In the rows, 128 means zero.
Each row of numbers stands for one object and depends on some of the facts below. Use the named rows to name the rest.

There are 4 kinds of fact about the objects: plokim, toklom, pliru, letrus.
bafli plokim:188 letrus:b
balas plokim:431 pliru:tiso, brofli letrus:b
brabu plokim:431 toklom:gopum, mefos, druplam letrus:b
brastuk plokim:431 pliru:skadobra letrus:a
breflaklur plokim:188 pliru:fugam, gridrol, vugrar letrus:a
brerum plokim:431 pliru:flopleskol letrus:a
brevir plokim:431 pliru:kloklal, skegrar letrus:b
brigol plokim:431 toklom:kubran, stapan, zovigru pliru:stuskebam, trepetes, nisu letrus:a
britrin plokim:655 letrus:b
brofli plokim:431 pliru:tiso, zozi letrus:a
brubrol plokim:655 letrus:b
brubrul plokim:431 pliru:trograk letrus:b
brutin plokim:188 pliru:kubran, skegrar letrus:a
buludror plokim:188 toklom:skedra, mefos pliru:flugrek letrus:a
butin plokim:431 toklom:stefluton, gridrar letrus:b
demevas plokim:655 toklom:trevan, sibrum pliru:flopleskol, neleskar, mozes, plapam, fulin letrus:a
desko plokim:655 toklom:mefos pliru:bafli letrus:a
drefiton plokim:655 letrus:a
drofla plokim:431 toklom:somik, stidufir letrus:b
druplam plokim:431 letrus:a
famer plokim:188 letrus:a
feletur plokim:431 pliru:vesti, trora letrus:b
fezu plokim:431 pliru:ruklun, fliplar, trepetes letrus:a
fibris plokim:188 pliru:pasim, mozes, gine letrus:a
flekoskas plokim:655 pliru:pasim, flopleskol letrus:a
flepus plokim:188 pliru:brigol, gruklo, plapam letrus:a
flibeval plokim:655 pliru:losku letrus:b
fliplar plokim:655 pliru:ruda, brigol, drefiton letrus:a
floger plokim:431 pliru:taklim, flekoskas, zisagrun letrus:b
flopleskol plokim:655 pliru:butin letrus:b
flopur plokim:655 pliru:butin letrus:b
flugrek plokim:655 pliru:truflan, flibeval, trepetes letrus:b
fugam plokim:431 pliru:stuskebam, brigol, ruklun letrus:b
fugek plokim:431 toklom:kluskom letrus:b
fugos plokim:431 toklom:desko, pakli, mefos, stapan pliru:stustas letrus:a
fulek plokim:188 pliru:skegrar, mune letrus:b
fulin plokim:655 letrus:a
geplar plokim:655 pliru:stuskebam, skeplok, drefiton letrus:b
gerizan plokim:655 pliru:mozes letrus:b
gine plokim:188 pliru:todak letrus:b
gizekis plokim:431 toklom:desko pliru:skamus, skadobra letrus:a
gogril plokim:431 pliru:flibeval letrus:b
gomel plokim:188 toklom:pakli, gromil letrus:b
gopum plokim:431 pliru:kloklal, bafli, tageves, butin letrus:b
gostus plokim:655 letrus:b
graploflar plokim:655 toklom:klupiges letrus:a
gridrar plokim:431 toklom:pakli letrus:a
gridrol plokim:188 pliru:drefiton letrus:b
gromil plokim:431 toklom:britrin, zuzil, klupiges pliru:gridrol letrus:b
gruklo plokim:431 pliru:trevan letrus:a
keskos plokim:431 pliru:nizul letrus:b
kipaflel plokim:431 toklom:skapo letrus:b
klebe plokim:431 toklom:plufamin pliru:nizul, vigra, gine letrus:a
kloklal plokim:655 letrus:a
klotum plokim:655 pliru:lisek, britrin, fliplar letrus:b
klupiges plokim:655 toklom:rudre pliru:drefiton, vesti letrus:a
kluskom plokim:431 toklom:zuskor pliru:bafli, nizul, mozes letrus:b
klutar plokim:655 pliru:truflan, zozi, famer letrus:a
kubran plokim:431 letrus:b
lisek plokim:188 toklom:sketreses pliru:ruda, todak letrus:b
livagu plokim:431 toklom:vigra letrus:a
lobru plokim:431 pliru:fezu, fliplar letrus:b
logri plokim:188 toklom:stapan pliru:zatres, stofa letrus:b
losku plokim:431 pliru:zisus letrus:b
ludel plokim:188 pliru:trotupes, sibrum, plapam, teskun letrus:a
ludras plokim:188 pliru:sustur, stuskebam, truflan, geplar letrus:a
mefos plokim:188 pliru:zisus, nisu letrus:b
mibrus plokim:655 pliru:zisagrun, nuzen letrus:a
movek plokim:431 letrus:b
mozes plokim:655 pliru:flopleskol letrus:b
mune plokim:655 toklom:stidufir pliru:zisus, skegrar letrus:a
nebrosu plokim:431 toklom:desko pliru:flekoskas letrus:b
neleskar plokim:431 pliru:zisus letrus:b
nisu plokim:431 pliru:drefiton letrus:a
nizul plokim:188 pliru:butin letrus:a
nofo plokim:188 toklom:brubrol pliru:zozi letrus:b
nuflo plokim:655 pliru:todak letrus:a
nuzen plokim:188 pliru:brevir letrus:a
pakli plokim:431 letrus:a
paple plokim:431 pliru:gogril letrus:b
pasim plokim:655 pliru:zisus, todak, gine letrus:a
plapam plokim:431 pliru:skamus letrus:a
plapum plokim:188 pliru:brerum letrus:a
plufamin plokim:655 toklom:pakli pliru:trograk, mozes letrus:b
rara plokim:655 letrus:b
ruda plokim:431 pliru:mefos, trepetes letrus:b
rudre plokim:431 toklom:stapan pliru:brubrul, traskita letrus:a
ruklun plokim:655 pliru:todak, skegrar letrus:b
sibrum plokim:431 letrus:a
skadobra plokim:188 pliru:mune letrus:b
skager plokim:431 toklom:breflaklur letrus:b
skamus plokim:188 pliru:lisek letrus:b
skapo plokim:188 pliru:taklim letrus:a
skedra plokim:188 pliru:drefiton, bafli, drofla, flugrek letrus:b
skegrar plokim:655 toklom:somik, skapo, mefos pliru:todak letrus:a
skekluk plokim:188 pliru:bafli, britrin letrus:b
skeplok plokim:655 pliru:stuskebam letrus:b
sketreses plokim:431 toklom:pakli letrus:a
skivaku plokim:431 letrus:a
somik plokim:431 toklom:mefos letrus:a
stafles plokim:431 toklom:trotupes letrus:a
stapan plokim:188 letrus:b
stefluton plokim:188 toklom:taklim pliru:brigol letrus:a
stidufir plokim:188 toklom:zuzil, zovigru pliru:stefluton letrus:b
stofa plokim:431 pliru:skivaku, butin letrus:b
stuskebam plokim:431 pliru:ruklun, todak letrus:a
stustas plokim:188 pliru:varus, zisus, mozes, druplam letrus:b
sustur plokim:655 pliru:brubrul, todak, nuzen letrus:b
tageves plokim:655 pliru:brerum, fliplar, trepetes, stofa letrus:a
tagrus plokim:431 pliru:movek, flopleskol, kubran, trora, gine letrus:a
taklim plokim:431 toklom:zotraklu pliru:mozes letrus:a
teskun plokim:431 pliru:zisagrun, geplar letrus:b
tiso plokim:655 letrus:b
todak plokim:431 letrus:b
tradaris plokim:188 pliru:feletur, britrin letrus:b
traskita plokim:431 letrus:a
trepetes plokim:431 toklom:stefluton, sketreses pliru:skegrar letrus:a
trevan plokim:431 pliru:brerum, skegrar letrus:b
trograk plokim:431 letrus:a
trora plokim:655 pliru:brerum, brigol, drefiton, skegrar letrus:a
trotupes plokim:431 toklom:zotraklu, zovigru pliru:famer letrus:a
truflan plokim:188 pliru:neleskar, gridrol letrus:b
varus plokim:655 toklom:vigra pliru:nizul letrus:a
vaskepu plokim:431 pliru:flopur, rara letrus:b
vesti plokim:431 pliru:brubrul, brutin letrus:b
vigra plokim:188 toklom:logri pliru:losku, klutar letrus:a
vugrar plokim:431 pliru:skegrar letrus:a
vupem plokim:431 pliru:gromil, zovigru letrus:b
zatres plokim:431 pliru:skivaku, mefos letrus:b
zekle plokim:431 pliru:vesti letrus:a
zepa plokim:188 pliru:varus, fulin letrus:a
zisagrun plokim:188 pliru:gruklo, neleskar, vesti letrus:a
zisus plokim:655 toklom:gridrar pliru:todak letrus:a
zotraklu plokim:188 pliru:tiso, brastuk letrus:a
zovigru plokim:188 toklom:sibrum pliru:zozi letrus:a
zozi plokim:188 pliru:butin, gine, nisu, mune letrus:b
zuskor plokim:431 toklom:somik pliru:gostus letrus:b
zuzil plokim:431 letrus:b

Named rows:
desko: [126  77 118  37 126 124 164 123 125 101 165 134 109  84 120 181 154 118
 161 120 171 126 122 131 107 125]
fibris: [121  78 183  68 146 120 126 146 113 134 134 145 136  70 115 174  90 121
 157  84 166 137 123 169  74  71]
famer: [111  93 181  87 141  96 127 152 115 128 118 124 137  65 110 176  95 110
 152  91 148 140 123 184  85  79]
varus: [114  79 109  43 107 153 161 124 121  98 145 136 111 100 138 185 152 126
 169 134 159 125 123 124 114 117]
nuzen: [113  90 184  83 134 106 125 146 114 134 132 128 137  62 102 175  94 113
 152  88 151 140 119 196  84  79]
brutin: [110  88 180  79 139 109 125 147 115 136 136 133 133  62 101 175  99 117
 150  85 155 137 119 196  79  75]
todak: [ 78  79 129  78 141 107 118 132 129 110 121 106 127 115 118 178 133 124
 159 104 121 114 118 126  96 100]
druplam: [ 99  67 124  57 164  88 121 134 125 118 129 120 139 105 129 175 125 112
 164 112 159 120 118 135  92 113]
ruda: [ 83  74 127  65 160 100 122 131 129 108 137 120 119 111 116 176 129 140
 152  88 142 110 119 113  92  91]
tradaris: [121  84 182  75 141 121 117 145 117 129 138 139 123  63  95 172 105 109
 145  76 147 129 122 166  78  64]
demevas: [115  77 107  30 110 165 161 119 121 107 168 148 112  96 130 184 154 136
 168 123 174 120 118 122 112 107]
kipaflel: [102  71 115  54 166  94 109 135 127 105 132 123 136  99 112 172 134 115
 147 107 146 112 122 120  99  87]
stustas: [131  74 183  76 136 133 115 147 115 128 122 145 125  71 107 172  96 105
 155  84 148 130 126 139  74  65]
britrin: [113  84 120  60 104 136 156 121 127  98 151 124 101  90 112 182 164  98
 162 124 134 120 123 124 120 117]
gruklo: [ 80  77 126  64 162  96 125 125 125 121 138 119 135 107 124 178 125 141
 157 100 154 121 114 147  97 102]
trograk: [ 86  71 120  68 153 107 120 123 124 123 127 117 144 104 129 180 126 131
 157 109 151 124 115 150 101 101]
traskita: [ 86  75 121  68 162 102 123 122 124 121 131 117 147 100 123 179 129 134
 151 104 155 125 114 146 103  98]
zovigru: [109  99 186  76 148  75 131 152 113 129 135 131 132  62 106 173  94  98
 162  87 150 128 124 169  86  74]

Rows to name:
No name comes twice in this set of rows, the named rows included.
[ 87  69 118  48 172  91 121 123 122 124 156 130 144  96 120 175 132 128
 160 107 164 114 114 146 102  91] | rudre
[132  64 114  50 105 177 149 115 126 102 147 142 103  98 127 183 158 122
 158 118 154 126 122  96 109 106] | gerizan
[ 85  80 124  62 159  78 127 125 123 125 140 116 139 106 126 180 130 115
 163 105 153 112 115 133 105 101] | sibrum
[ 78  79 129  68 164  81 130 134 126 109 122 115 136 109 134 180 124 134
 158 101 151 120 120 131  95 102] | skivaku
[107  58 118  44 164 108 113 133 126 110 141 135 127 113 123 173 126 122
 159 100 155 106 120  99  84  91] | kluskom
[120  89 182  68 143 102 120 156 116 120 140 139 123  67 100 169  99  95
 158  83 141 119 128 141  79  64] | logri
[ 97  79 126  60 113 146 165 120 124  93 152 127 118  87 125 182 152 122
 167 132 146 136 123 150 113 128] | zisus
[133  85 186  75 145  80 121 155 120 129 136 127 121  61  90 167 104  78
 155  84 139 126 127 154  74  83] | mefos
[117  81 120  57 111 151 157 121 127  92 142 128  98  94 119 184 161 122
 152 113 146 123 125 107 114 108] | flibeval
[101  89 121  49 116 131 168 121 126  98 155 125 103  89 119 185 160 139
 154 111 159 128 119 147 111 119] | fliplar
[ 90  69 119  66 164 110 115 128 126 104 126 125 137 104 120 177 131 129
 146  96 148 114 122 112 101  80] | skager
[ 75  78 128  60 172  87 131 127 126 114 150 121 128 103 121 178 125 153
 153  86 161 116 116 142  92  95] | fezu
[109  91 176  61 149  85 125 159 115 120 141 131 133  55  99 168  96 113
 152  88 159 133 124 199  76  77] | buludror
[119  80 118  53 114 147 159 120 128  94 152 132  94  93 114 183 163 128
 151 110 151 121 123 114 111 107] | flugrek
[133  81 186  64 151  95 116 153 119 126 148 139 117  59  91 166 104  96
 150  76 151 124 125 161  71  73] | skedra

Now the same objects, written a new way:
Known rows:
brubrul: [132 135 129 132 135 124 143 126 127 141 121 137 134 130 111 145 128 130
 123 116 135 127 131 124 131 140 120 127 127 137 126 125 126 136 114 135
 133 131 124 134 136 131 122 128 124 141 130]
rudre: [135 100 131 134 138 129 137 121 133 130 136 125 126 128 121  94 152 122
 108 133 126 121 127 144 120 116 112 110  96 132 127 148 134 141 132 125
 125 130 124 151 135 140 126 129 130 129 133]
skivaku: [130 143 153 128 134 127 129 111 128 129 134 132 129 122 130 117 129 130
 126 129 124 110 123 138 131  74 112 128 108 115 126 123 123 160 121 122
 124 135 131 135 131 122 110 120 143 119 131]
stofa: [126 138 131 137 131 127 134 125 128 137 119 133 137 131 119 152 118 138
 130 117 133 127 130 128 135 138 127 135 133 135 128 123 125 132 118 128
 130 129 124 127 134 123 129 127 127 134 123]
keskos: [126 124 123 144 140 125 132 136 130 133 115 132 137 137 121 143 125 142
 129 120 129 133 132 126 130 174 138 134 139 138 132 135 130 115 131 124
 129 127 105 130 134 123 149 135 119 138 113]
geplar: [123 147 111 114 114 133  92 130 124 122 112 108 125 107 119 136 147 126
 119 131 135 138 142 101 137 142 152 135 144 131 128  95 117  82 100 144
 137 129 135 138 135 129 105 127 110 124 138]
plapum: [137 115 143 128 145 117 154 143 129 127 142 145 125 153 140 110 118 116
 146 134 115 130 118 140 113 132 117 116 135 119 130 160 141 144 159 111
 120 131 100 109 117 131 152 134 135 144 120]
gopum: [122 115 112 140 129 124 139 128 137 131 120 134 132 127 124 146 121 143
 113 111 129 129 132 127 132 153 139 127 130 136 130 145 128 108 134 124
 128 128 122 125 131 128 141 134 120 135 115]
brigol: [128 113 135 136 134 138 124 124 127 129 137 122 129 127 129 103 136 132
 119 137 123 113 126 145 126 124 111 134  98 134 130 133 135 168 133 128
 130 125 150 144 129 132 134 124 140 110 136]
nisu: [130 133 144 131 140 126 127 122 131 125 130 135 125 129 131 109 137 133
 126 132 123 113 122 134 126 107 123 133 110 118 130 130 128 150 132 126
 122 130 123 137 131 123 127 127 136 121 123]
trora: [125 141 127 111 123 134  81 125 127 110 123 104 117 104 132  97 163 124
 118 146 122 126 136 111 129 105 146 131 123 115 130 104 119  95 113 133
 128 133 125 147 132 128 105 125 121 112 138]
taklim: [130 118 141 138 141 132 125 124 129 127 133 125 131 132 129  98 144 131
 120 139 126 120 125 145 124 123 115 125 107 129 128 132 133 149 130 125
 127 127 123 141 132 126 136 126 137 122 126]
skapo: [134  99 129 129 141 113 161 141 137 124 146 144 122 145 142 106 120 118
 126 127 111 131 121 144 113 125 124 104 129 119 129 180 141 123 166 106
 118 133 103 104 116 136 155 137 131 148 115]
klebe: [128 101 131 142 133 135 127 120 132 125 128 122 125 132 135 107 135 135
 136 136 130 123 120 135 120 130 124 124 107 125 135 141 131 135 147 120
 114 127 106 157 130 131 136 135 130 112 124]
britrin: [120 139 106 116 101 139  96 116 124 125 120 102 128 103 119 137 145 121
 110 131 144 142 141 116 140 115 140 121 139 137 119  93 114  85  92 146
 139 124 152 138 136 129  97 121 116 121 146]
pasim: [125 139 127 112 123 134  81 127 128 109 123 103 117 105 132  97 163 125
 118 146 122 126 136 111 130 109 148 132 123 115 131 105 120  94 114 133
 127 132 124 146 131 127 106 126 121 111 137]
famer: [138 141 155 114 131 117 162 122 123 134 150 149 125 141 135 124 106 108
 146 128 124 119 115 141 121  70  99 117 124 114 121 138 132 176 137 122
 123 133 139 105 116 130 117 120 149 136 137]
brutin: [139 127 149 121 138 117 159 133 126 132 147 146 125 146 136 116 114 110
 144 131 120 125 117 140 117  99 106 115 128 116 125 150 137 159 147 117
 122 133 120 108 117 131 133 127 141 141 129]

Which object is each row?
No name comes twice in this set of rows, the named rows included.
[126 132 124 137 131 127 136 129 129 136 124 134 139 132 117 137 129 133
 112 121 135 130 132 138 135 154 122 131 129 145 122 124 130 136 114 135
 140 121 144 119 135 121 137 125 128 137 122] | trevan
[120 109 105 119 117 134  85 127 137 105 125  99 113  99 139  93 163 131
 101 140 116 131 139 116 127 117 159 119 118 119 134 131 122  67 133 123
 122 133 121 147 128 134 119 132 113 111 131] | desko
[132 136 130 126 126 118 165 137 124 139 134 151 133 150 130 161  91 119
 151 117 132 136 121 131 126 144 118 127 153 132 124 138 134 145 139 128
 130 125 133  94 118 126 142 129 133 146 124] | zozi
[125 103 108 142 131 129 137 135 134 135 120 130 131 128 121 146 121 143
 120 114 127 127 133 123 129 173 137 133 125 142 136 147 132 120 140 126
 128 127 126 137 130 137 145 137 117 129 123] | nebrosu
[126 128 123 131 120 135 140 120 124 144 130 128 135 119 113 155 111 131
 115 112 132 117 134 133 138 119 110 134 113 145 126 123 128 162 113 136
 139 129 171 131 131 137 114 119 133 123 144] | drofla
[132 104 115 136 132 122 162 151 125 139 137 140 137 156 126 140 107 118
 133 125 129 145 127 143 121 186 117 118 149 150 124 155 145 137 146 125
 137 119 133  99 119 134 166 133 127 151 123] | stidufir
[128 127 122 139 138 124 135 135 131 134 116 136 134 136 119 141 128 139
 128 120 132 130 130 122 129 173 134 136 135 138 131 131 130 122 127 131
 130 126 114 131 134 125 143 134 119 137 116] | lobru
[134 110 138 126 129 121 160 127 128 130 151 141 126 144 140 114 112 112
 135 132 124 130 117 152 117  98 105 108 124 123 122 156 137 154 150 116
 123 127 131 108 116 133 138 127 143 136 129] | vigra
[121 151 136 126 124 127 125 119 135 111 128 148 119 130 149 113 122 141
 138 134 133 104 109 126 129 128 140 164 112 116 130 112 126 162 140 145
 123 114 160 125 123 106 136 126 142  96 112] | brastuk
[127 113 116 130 116 114 173 125 130 139 141 145 137 147 130 140  97 112
 129 114 144 143 123 148 127 130 110  99 155 144 115 154 134 121 138 124
 131 123 137  97 119 125 141 128 132 147 128] | stapan
[133 119 139 135 149 124 128 131 134 123 127 133 125 134 129  98 148 132
 123 135 120 119 125 131 120 138 128 127 110 122 133 142 133 134 140 122
 121 131 104 142 132 127 139 133 128 130 118] | zekle
[137 138 125 138  93 186  96 144 124 126 114  95 100  90 116 250 151 153
 114 140  92 184 128 118 125  75 158 166  61  72 130  50 102 143  79 144
 146 106 158  95 144 175  89 121 120 168  92] | gostus
[131 126 125 131 132 119 160 148 124 135 130 150 132 156 132 156  94 124
 156 120 129 137 121 126 122 178 127 136 157 135 130 145 139 142 149 126
 129 122 124  98 116 127 158 135 128 144 120] | nofo
[131 109 120 130 115 127 167 127 120 147 139 137 137 150 127 152  87 113
 156 118 144 138 122 137 124 144 103 113 151 147 124 146 137 145 143 126
 126 125 135 121 117 136 137 130 132 132 144] | gomel

Now the same objects, written a new way:
Some objects and their rows:
nofo: [129 122 129 143 120 131 145 135 130 133 134 124 123 100 122 127 130 133
 125 130 121 132 128 129 131 129 110]
stustas: [124 132 136 138 128 142 144 128 133 132 124 129 114 105 121 124 131 132
 128 133 120 124 129 134 132 129 119]
fulek: [125 131 133 142 121 138 147 132 131 130 130 123 115 102 120 126 131 132
 128 129 120 128 131 129 132 126 116]
plapam: [126 137 127 127 121 129 129 119 126 129 132 127 140 134 129 131 130 130
 131 122 131 127 126 129 124 129 138]
gromil: [133 113 121 127 122 125 129 133 133 135 124 133 130 117 125 132 127 137
 125 131 132 128 129 136 124 133 129]
fugos: [146 134 127 124 124 123 132 127 121 129 126 120 145 130 130 142 133 121
 129 129 139 139 121 132 125 120 124]
ruda: [131 120 127 126 124 132 133 128 133 130 123 130 115 124 123 127 128 135
 130 129 130 124 133 136 127 128 137]
rudre: [140 137 138 120 132 130 120 118 124 135 116 136 161 127 130 156 135 121
 125 123 131 132 131 140 128 131 130]
brofli: [125 120 115 134 114 104 133 122 119 131 158 122 134 136 126 127 129 139
 131 111 132 131 128 129 126 134 132]
zuzil: [130 128 126 127 120 129 134 132 135 131 126 135 116 129 122 125 129 133
 126 131 130 124 133 135 125 130 136]
paple: [137 130 137 122 111 150 131 138 136 119 108 121 123 111 121 135 128 122
 127 130 130 135 134 118 123 114 135]
gogril: [134 128 133 122 119 146 132 133 136 124 110 127 120 117 122 131 128 127
 128 132 130 129 133 128 125 120 137]
trotupes: [125 131 119 127 119 128 120 124 132 137 131 137 161 123 134 133 129 135
 123 128 129 126 121 122 119 136 133]
brastuk: [125 121 114 135 114 102 134 122 118 131 161 121 134 136 126 128 129 140
 131 109 132 132 128 129 126 134 133]
brabu: [142 121 120 125 126 131 138 134 132 133 127 134 110 134 127 128 132 135
 127 137 132 124 128 136 128 125 129]
gostus: [119   7 121 116 172 154  85 109 110 113  96 102 119  73 144 125 111 154
 146 120 127 133 125 122 144 127 135]
klotum: [127 118 125 120 137 123 113 141 127 115 124 126 111 144 129 128 120 121
 125 126 128 128 137 118 133 123 129]
tiso: [121  96 107 130 141  89 118 136 118 124 159 128 100 156 128 118 120 140
 128 115 129 123 139 131 138 139 126]

Name these rows:
No name comes twice in this set of rows, the named rows included.
[133 139 128 125 120 120 126 124 128 134 133 134 150 135 130 135 132 126
 125 125 131 131 125 130 122 132 130] | livagu
[121 148 138 139 124 135 141 120 127 132 134 124 138 115 127 125 133 124
 130 127 120 129 122 125 128 128 119] | nizul
[134 128 129 123 122 123 122 122 126 134 130 133 157 126 130 140 132 127
 125 123 130 133 127 129 124 133 129] | brigol
[122 155 129 123 143 143 124 109 131 136 113 142 140 140 134 135 132 133
 132 133 131 112 124 146 128 133 148] | traskita
[130 127 128 124 129 138 132 126 135 131 115 134 116 124 124 130 129 135
 129 133 131 120 132 140 128 128 139] | brubrul
[144 136 115 125 124 134 137 128 124 132 136 130 128 149 139 129 137 133
 127 135 134 124 116 123 126 121 128] | somik
[124 144 129 125 131 133 128 114 129 133 124 135 139 138 131 131 131 131
 132 128 131 120 124 137 126 131 142] | trograk
[123 122 126 145 124 124 148 129 128 134 143 125 110 108 120 122 130 139
 128 126 121 125 131 136 134 133 116] | skadobra
[128 135 123 126 117 132 122 125 132 133 127 132 157 123 133 132 129 130
 124 129 130 129 120 121 118 130 133] | taklim
[128 139 129 126 116 130 129 123 126 126 131 124 141 129 128 132 130 126
 130 120 131 132 127 122 123 124 137] | tagrus
[133 110 124 124 129 122 130 128 136 137 122 137 122 124 125 120 127 135
 128 139 133 127 125 143 124 136 129] | butin
[117 130 117 152 108 106 145 126 118 133 170 116 139 113 125 125 131 140
 127 109 121 134 126 118 129 134 112] | zotraklu

